Below is a small trained network, with its code and all its weights. Each question gives an input and a class and asks what happens when units are switched off, that is, made to give their printed mean instead of their output.

import numpy as np


def w(rows, s, z=0):
    codes = np.array(rows[::2]) - 128.0
    scale = np.full(codes.shape[1], s)
    scale[-1] = z or s
    return codes * scale


def f(y):
    return np.maximum(y, 0)


def log_softmax(a):
    a = a - a.max(-1, keepdims=True)
    return a - np.log(np.exp(a).sum(-1, keepdims=True))


def net(x, mask):
    res = np.array(x, float).reshape(1, 8) / 4 @ E
    y = f(res @ A[0][:, :-1].T + A[0][:, -1])
    res = res + np.where(mask, y, B[0][:, -1]) @ B[0][:, :-1]
    return log_softmax(res[-1] @ U[:, :-1].T + U[:, -1])


A, B = {}, {}
E = w([
[129,206,150,197,122,189,172,119],'x0',
[130,133,129,129,128,123,128,134],'x1',
[152,63,126,187,139,139,146,162],'x2',
[50,97,125,134,225,179,64,105],'x3',
[129,128,139,121,132,124,129,137],'x4',
[122,119,131,148,176,46,185,41],'x5',
[126,128,128,130,124,125,124,126],'x6',
[7,122,133,159,86,107,153,150],'x7',
],0.012)
A[0] = w([
[83,111,121,130,205,159,60,108,79],'neuron 1',
[114,131,120,128,214,176,101,108,27],'neuron 2',
[128,134,147,89,69,213,64,182,9],'neuron 3',
[128,153,97,83,109,118,89,90,102],'neuron 4',
[119,178,112,90,107,170,139,78,124],'neuron 5',
[127,109,135,130,159,85,199,76,1],'neuron 6',
[124,135,154,130,183,95,161,61,30],'neuron 7',
[162,80,73,223,167,152,133,152,203],'neuron 8',
[133,211,159,195,149,196,166,106,85],'neuron 9',
[94,123,102,132,150,149,119,128,61],'neuron 10',
[91,252,123,63,131,113,68,87,129],'neuron 11',
[255,136,122,90,202,178,108,86,50],'neuron 12',
[64,131,151,151,190,148,109,136,47],'neuron 13',
],0.011,0.0094)
B[0] = w([
[184,153,119,88,60,89,171,156,212],'neuron 1',
[202,148,120,162,51,79,147,162,177],'neuron 2',
[144,146,2,203,244,131,181,117,189],'neuron 3',
[146,90,164,150,141,94,123,147,169],'neuron 4',
[132,130,208,147,152,70,117,163,175],'neuron 5',
[139,175,52,157,173,178,145,155,176],'neuron 6',
[134,144,30,180,206,165,101,217,183],'neuron 7',
[133,112,232,126,168,164,114,123,226],'neuron 8',
[131,38,50,22,99,67,29,124,215],'neuron 9',
[123,158,92,140,94,85,145,104,146],'neuron 10',
[149,50,209,196,146,175,125,162,225],'neuron 11',
[2,120,114,128,60,184,200,84,247],'neuron 12',
[143,162,145,136,85,90,185,84,175],'neuron 13',
],0.0087,0.012)
U = w([
[147,159,57,167,198,144,142,134,65],'0',
[230,173,137,125,31,98,183,131,87],'1',
[122,136,152,111,125,132,120,124,248],'2',
[2,132,135,137,70,157,162,114,108],'3',
[142,134,148,114,131,129,125,120,224],'4',
[137,37,92,40,133,89,76,117,81],'5',
[154,92,212,161,154,147,131,140,74],'6',
],0.013,0.016)

Each question gives the input, the list of numbers given to net, and the class t.
The units are the neurons (one row each of A and B). Each row of codes is followed by its name. A weight is (code - 128) times the scale printed after its matrix; where a second scale follows, it is the last column's (A, B and U).
mask holds one flag per neuron, in row order. A switched-off neuron (its flag False) gives its mean, the last column of its row in B, instead of its output. The means were averaged over made-up inputs and are rounded, as every weight is.
A unit's drop is (log p(t) with every unit on - log p(t) with that unit switched off) / (log p(t) with every unit on - log p(t) with every unit switched off).
The circuit of an input: a set's keep is (log p(t) with only the set's units on - log p(t) with every unit switched off) / (log p(t) with every unit on - log p(t) with every unit switched off). Starting from the 12 units with the biggest drops (on a tie, the unit counted first), units are removed one at a time, each time the one whose removal leaves the highest keep (on an exact tie, the one counted first), for as long as the keep stays at least 0.8.
units of the circuit, in order: the units of the circuit, biggest drop first
unit that matters most: the unit with the biggest drop
k most important neurons: the k neurons with the biggest drops, biggest first
input [-6,2,7,2,-3,8,7,3], class 0: units of the circuit, in order => [neuron 6]
input [7,1,-2,-6,6,7,0,-7], class 0: 3 most important neurons => [neuron 7; neuron 6; neuron 1]
input [-1,-6,5,-6,-6,5,8,6], class 2: units of the circuit, in order => [neuron 12; neuron 1]
input [-4,5,-6,-5,-5,4,3,-1], class 6: units of the circuit, in order => [neuron 11; neuron 9; neuron 1]
input [5,-4,1,-4,4,7,-2,2], class 0: units of the circuit, in order => [neuron 6; neuron 7]
input [-2,-2,-6,-3,5,1,5,1], class 6: 3 most important neurons => [neuron 11; neuron 9; neuron 12]
input [7,0,-2,7,-2,-6,2,-1], class 1: units of the circuit, in order => [neuron 2; neuron 1]
input [-2,1,8,-1,-6,7,4,-8], class 3: 2 most important neurons => [neuron 12; neuron 3]
input [0,6,-1,-3,3,-5,3,5], class 0: units of the circuit, in order => [neuron 12; neuron 3]
input [1,6,-7,-5,2,-1,-6,4], class 6: units of the circuit, in order => [neuron 11; neuron 12; neuron 1]
input [-3,3,-5,1,-1,5,7,5], class 2: 4 most important neurons => [neuron 12; neuron 3; neuron 9; neuron 8]
input [-3,2,-8,2,-3,-3,-1,7], class 6: 2 most important neurons => [neuron 11; neuron 12]
input [2,2,-2,4,-4,-6,-2,6], class 0: 2 most important neurons => [neuron 3; neuron 12]
input [-4,4,-6,2,-3,4,3,3], class 6: 2 most important neurons => [neuron 11; neuron 9]
input [-3,-7,-4,3,0,8,4,3], class 0: units of the circuit, in order => [neuron 7]
input [1,-3,3,8,-5,5,2,4], class 1: units of the circuit, in order => [neuron 1; neuron 2]
input [-4,-4,-3,-6,-5,7,6,6], class 0: 2 most important neurons => [neuron 12; neuron 6]
input [-3,-3,-8,-5,6,6,5,-4], class 6: units of the circuit, in order => [neuron 11; neuron 1]
input [-5,-8,-7,-7,1,2,-8,1], class 2: 3 most important neurons => [neuron 1; neuron 2; neuron 9]
input [-3,-2,-3,5,3,1,5,4], class 1: 2 most important neurons => [neuron 1; neuron 12]
input [8,4,-5,-5,8,-2,-8,3], class 2: units of the circuit, in order => [neuron 1; neuron 9]
input [6,-3,-8,-5,-2,-1,2,-4], class 6: 2 most important neurons => [neuron 11; neuron 5]
input [-6,2,7,-5,1,-5,-5,-4], class 6: most important neuron => [neuron 9]
input [0,5,6,7,-1,-5,-4,-3], class 1: units of the circuit, in order => [neuron 1; neuron 2]
input [8,-4,8,-6,-3,5,-8,2], class 2: units of the circuit, in order => [neuron 8; neuron 9]
input [5,-3,2,-5,6,-6,-8,1], class 2: 4 most important neurons => [neuron 7; neuron 6; neuron 9; neuron 1]
input [-7,-1,-6,3,8,7,-2,-5], class 4: unit that matters most => neuron 3
input [-7,4,4,6,1,3,-4,-8], class 3: 2 most important neurons => [neuron 12; neuron 9]
input [-7,5,-8,-5,-5,-1,0,-5], class 6: 2 most important neurons => [neuron 11; neuron 9]
